Each row is followed by one of two labels, saying whether the row has a hidden trait. Each part has a new trait and two new labels.
(in the rows, 128 means zero)
[150 134 130 123 120 134 124 128 127 109 133 135 145 126 125 118 135  94
  88 121 131 108 122 131 134 133 128 119 133 130 141 120 124 108 130 132
 119 109 129 112 123 116 132 116 125 142 140 150 172 116 114 145 139 137
 115 125 118 132 124 134 130 118 116 138  98 124 140 141 133 129 113 123
 129 117 133 124 129 117 144 136 141 130 137 127 138 133 114 112 148 115
 143 148 112 139 142 140 131 112 159 147 152 114 142 135 129 109 124 126
  97 136 122 135]  Fr
[135 132 128  91 212 175  58 151  90 118 145 126 232 181  84  68 126 107
  59 185 146 152  98   1 125  93 123 117 215 160 122 101 119 130  95 170
 191 115 118 181 136 147 140 102 173 137 173 134 216  76  43 205 137 107
 170 155 127 145 129 105 154 125 141 185 157  88  83 128 161 133 131 110
 119 166 185 216 117 137 118  14 151 186 145  81 158 101 164 100 145 133
  93 123 151 155 135 147 199 140 141 161 168 255 108  52  96  93  86 175
  25 107  79 176]  Gp
[149 167 100 106 123 112 152 143 102 117 137 163 120 163 138 127 125  97
  55  70 124 123 101  81 145  99 112 102 129 123 152 107 143  61 160 126
  99  86 123  97 126 121 142 110 109 182 151 155 150 100 115 150 118 143
 101 151 113 128 145 126  86 109 101 150  90 114 128 177 143 137 107  90
 135 100 150  90 136  85 145 158 161  92 116 139  91 115  93 140 123 115
 170 145 124 140 177 127 142 131 211 115 175 131 101 140 123 102 121  93
  89  85 110 136]  Gp
[137 128 121 125 177 151  45 155 123 148 154 135 145 165  75  86 126 141
 118 124 127 132 138  59 130 111 123  83 164 136  84 143  94 116 114 155
 200 132 116 137  89 101 121  98 137 139 179 125 160 107  42 182 137 111
 160 118 107 148 122  99 133 118  97 148 188  91 119 131 143 115 108 141
 142 170 149 169 132 160 140  81 141 137 139 108 148 171 154 112 109 117
 107 116 174 152 133 118 157 112 123 164 134 183 136 109  98  97 130 160
  60 127 119 142]  Fr
[137 107 122 124 124 153  79 120 109 138 148 138 106 141 130 109 127 126
  86 110 123 127 130 126 134 148 131 111 128 140 144 134 118 128 127 121
 127 124 118 120 137 118 113 114 131 128 118 132 113 152 114 118 106 139
 127 116 106 132 140 139 131 123 100 131 108 138 155 135 138 127 102 150
 133 113 114 126 130 119 131 134 152 125 139 141 124 144 125 106 127 142
 123 124 132 146 127 131 130 126 150 140 143 187 126 122 121 113 115 108
 107 130 135 126]  Gp
[132 129 135  90 197 179  82 162 107 112 135 123 190 194  79  65 128 111
  67 166 138 146 102  14 129  96 125 110 207 146 113  97 112 121  86 163
 187 113 127 162 118 146 129 107 172 142 195 136 216  69  33 199 131 107
 168 158 129 142 133  96 147 122 119 187 158  93  85 130 159 127 136 122
 119 170 170 212 118 135 124  11 150 181 143  82 155  96 154  88 132 126
 101 129 155 152 133 141 194 129 139 159 149 255 132  66  95  99  98 165
  35 123  83 176]  Gp
[157 163 107 111 122 121 159 142 107 107 133 150 124 167 130 125 126  95
  63  82 122 117 103  97 145 103 117 107 141 125 152 104 138  66 151 121
 105  90 129 100 127 118 134 105 112 176 159 162 146 100 100 168 114 144
 111 155 113 126 135 129  93 119  95 146  96 117 127 180 148 135 103  97
 135 103 145  95 135  87 148 153 163 100 110 129  98 116  90 125 130 107
 168 153 121 140 172 127 143 126 214 124 173 121 111 132 127  96 115  98
  94  89 107 133]  Gp
[118  71 192 157 120 143  43  98  72 196 135 115  47 108 133  99 107  25
  80  86 128 132  70 118 110 174 144  93 130 149 169 151 104 145 110 102
 154  94 100 121 173 124  96  96 159 101 123 150  59 146  97  53  75 157
 199 112  62 154 144 139 154  98  54 124 106  95 204 135 145 127 109 181
 151 111 106 103 113  95 109 179 140 104 115 149 130 142 119  87  89 209
 121  94 128 143 125 142 153 116 142 183 160 200 109  93 131  90  96  93
  38 109 118 103]  Gp
[131 139 124  96 172 154 123 165 135 127 126 120 144 187  94  93 128 154
 128 104 115 135 119 107 130 105 132  94 167 123  92 114  95 103 100 141
 175 134 141 129 100 130 118 109 149 140 190 141 157  97  76 155 127 100
 167 132 126 133 132 102 129 131  91 135 180 130 107 123 148 121 133 142
 131 166 132 182 126 134 130  78 152 142 138 100 124 126 129  98 111 120
 118 125 159 121 119 134 149 109 123 157 112 214 162 131 102 109 125 154
  93 149 113 147]  Fr

Part 2:
[124 123 147 113 152 120 130  99 128 119 111 153  90 143 124 115 122 128
 125 109  93  93 127 124 109  97 104 141 125]  gj
[124 125 143 148 103 153 132 188 137 133 112 144  96 139 126 119 126 122
 109 165  57 113 111 121 120 137  64 134 133]  fj
[106 135 150 158 141 109 125 167 134 130 117 153  83 145 122 107 154 140
 128 124  96 119 147 138 173 129 104 142 119]  fj
[128 128 148 140 104 135 132 175 138 117 111 139 108 135 129 138 118 112
 108 191  57 126 103 110 114 129  96 129 129]  fj
[ 87 136 139 165 175  80 164 203 127 149 106 152 101 144 123 115 145 122
 142 139 140  98 163 255 208  57  81 128 104]  fj
[106 127 135 111 131  80 114 163 126 112 115 146 102 133 122 165 151 123
 138  97 105 115 126 183 134  97 113 132 130]  fj
[131 125 156 136 177 211 138 204 136 155  83 154 134 129 123 112 135 122
 103 114  12 132 131  96  98 126  68 152 130]  fj
[132 122 140 144 120 139 139 168 149 129 132 142  91 140 126 121 133 130
 130  94 107 129 125 160 151 132  56 134 130]  gj
[127 123 127 166 118 115 114 128 133 120 108 146 121 144 125 115 148 130
 100 101 185 145 122 121 164 133  97 136 144]  gj
[ 95 111 139 119 102  70 125 144 140 101 117 151  69 146 119 133 149 129
 140 152  81 120 125 114 132 135  90 107 136]  fj
[127 122 137 157 150 141 113 139 137 121 104 150  96 150 117  99 155 143
 105  97  80 145 130 142 159 160  74 132 138]  gj
[128 133 143 206 132 116 119 158 134 130 116 134  93 129 132 149 141 121
 111 178  40 135 105 149 105 122  93 123 123]  fj
[150 131 141 151 137 126 123 149 121 134 118 158  85 145 119 123 125 137
 126 255 108 167  99 121 104 147 118 110 131]  gj
[120 130 142 209 131 125 118 177 143 121 122 137  97 143 126 135 124 123
 113 198  48 130 105 143 116 118  61 132 131]  fj
[122 133 141 160 132 137 109 142 136 110  98 162 104 155 121 105 145 131
 109 153 103 164 123 134 140 145  65 133 129]  gj
[145 136 130 177 128 117 146 238 138 141 110 143  76 147 130 118 146 125
 130  81  62 136 119 115 182 137   1 134 132]  gj
[125 122 140 139 143 121 125 155 147 123 123 154  78 141 126 118 135 121
 128 107  86 115 113 163 135 112  44 112 132]  gj
[109 136 142 154  58  97 119 159 136 126 113 149  83 143 123 110 151 143
 122 141  93 128 148 149 166  82 105 139 117]  fj
[149 128 143 159 144 172 106 146 120 137 121 161  90 174 123 121 125 145
 139 238 118 162 107 137 101 128 102 109 129]  gj
[125 124 146 124 120  78 110 173 129 112 115 155  51 141 124 142 161 125
 134 114  80 115 152 169 111  79  88 135 125]  fj
[129 126 129 162 106 121 124 150 131 117 117 147  97 146 125 114 153 132
 127 107 183 151 133   1 164 179  88 137 141]  gj
[127 131 145 149 101 116 129 167 142 120 115 146  78 168 124  94 141 128
 123 198 100 158  63  81 148  74 187 144 130]  gj
[138 127 123 141 140 112 122 114 127 119  96 146 117 132 122 118 143 124
 102 123 156 165 121   1 143 170  95 132 136]  gj
[126 126 149 122 123  92 128 146 137 119 116 155  97 140 128 154 141 120
 129 168  91 115 120 165 133  51  56 144 118]  fj
[ 85 109 126 155 115  60 134 135 146 130 115 148  99 137 113 109 155 137
 148  86  93 118 103 197 124 128 191  84 152]  fj
[ 95 124 134 158 111  75 126 187 140 136 110 146  80 143 125 138 146 123
 133 148 130 117 150 206 113  74  79 133 110]  fj
[124 122 143 109 116 127 110 132 125 114 120 147 113 136 125 121 141 128
 137 145 120 109 151 181 126  68 111 127 126]  fj
[125 131 134 161 140 114 142 208 134 137 131 152  73 144 128 126 142 126
 131 155  67 133 117 121 107 125  87  95 130]  gj
[105 136 143 155  60 103 126 171 137 133 111 143 105 141 124 119 142 140
 128 125 103 124 146 153 179  82 111 138 114]  fj
[122 139 143 139 138 101 122 111 138 112 105 146  90 136 124  90 150 153
 106 167  92 130 132  52 110 103 126 144 126]  fj
[122 123 143 175 136 136 106 143 132 108  95 162 100 162 124 107 144 136
 112 162 110 175 126  17 136 137  89 133 129]  gj
[136 129 133 150 136 155 140 191 152 137 140 146 109 137 127 128 133 129
 129  77  88 126 118 162 164 130  36 100 130]  gj
[121 109 142 125 137  97 112 180 131 114 123 157  57 143 119 132 164 134
 127  88  80 105 147 193 141  94  87 136 131]  fj
[111 115 145 120 155  95 103 154 136 117 118 156  44 133 125 149 143 122
 132 150  96 114 164 177 132 134  85 137 121]  fj
[120 142 158 174  87 167 103 160 137  98  90 147  87 172 124 102 132 146
 121 195  57 124 130  43 121  99  90 127 117]  gj
[118 125 147 143  79 142 134 190 155 127 115 126 102 151 132 132 126 120
 124 197  54 121 120  91 129 128  65 133 131]  fj
[121 122 144 157   1 106 110 134 140 124 103 146  90 148 124  92 145 153
 126 168  87 127 129  73 144 105 120 143 132]  fj
[124  81 162  55 172 129 106 135  81 102  91 158  90 121 115  62  97 117
 127 120  78  28 110 148 109  69 223 205 131]  gj
[101 136 141 156  90  87 140 142 132 134 102 149  89 142 123 121 151 134
 128 136  84 118 129 181 177  79  89 135 131]  fj
[127 123 142 152 143 132 122 150 140 129 117 148  93 139 124 110 146 129
 131  88  97 102 120 179 140 105  70 120 131]  gj
[128 137 143 171  96 125 108 141 132 122  89 155 100 144 122 118 144 124
 111 167 110 184 123   7 127 143  81 133 132]  gj
[121 129 153 151 143 179 109 159 136 136 119 147  88 173 120 118 124 132
 134 242 109 160 132 128 110 139  95 132 132]  gj
[122 113 142 146 124 123 135 145 137 125 127 150  96 144 125 107 125 124
 129 104 101  98 128 122 118 133  90 131 127]  gj
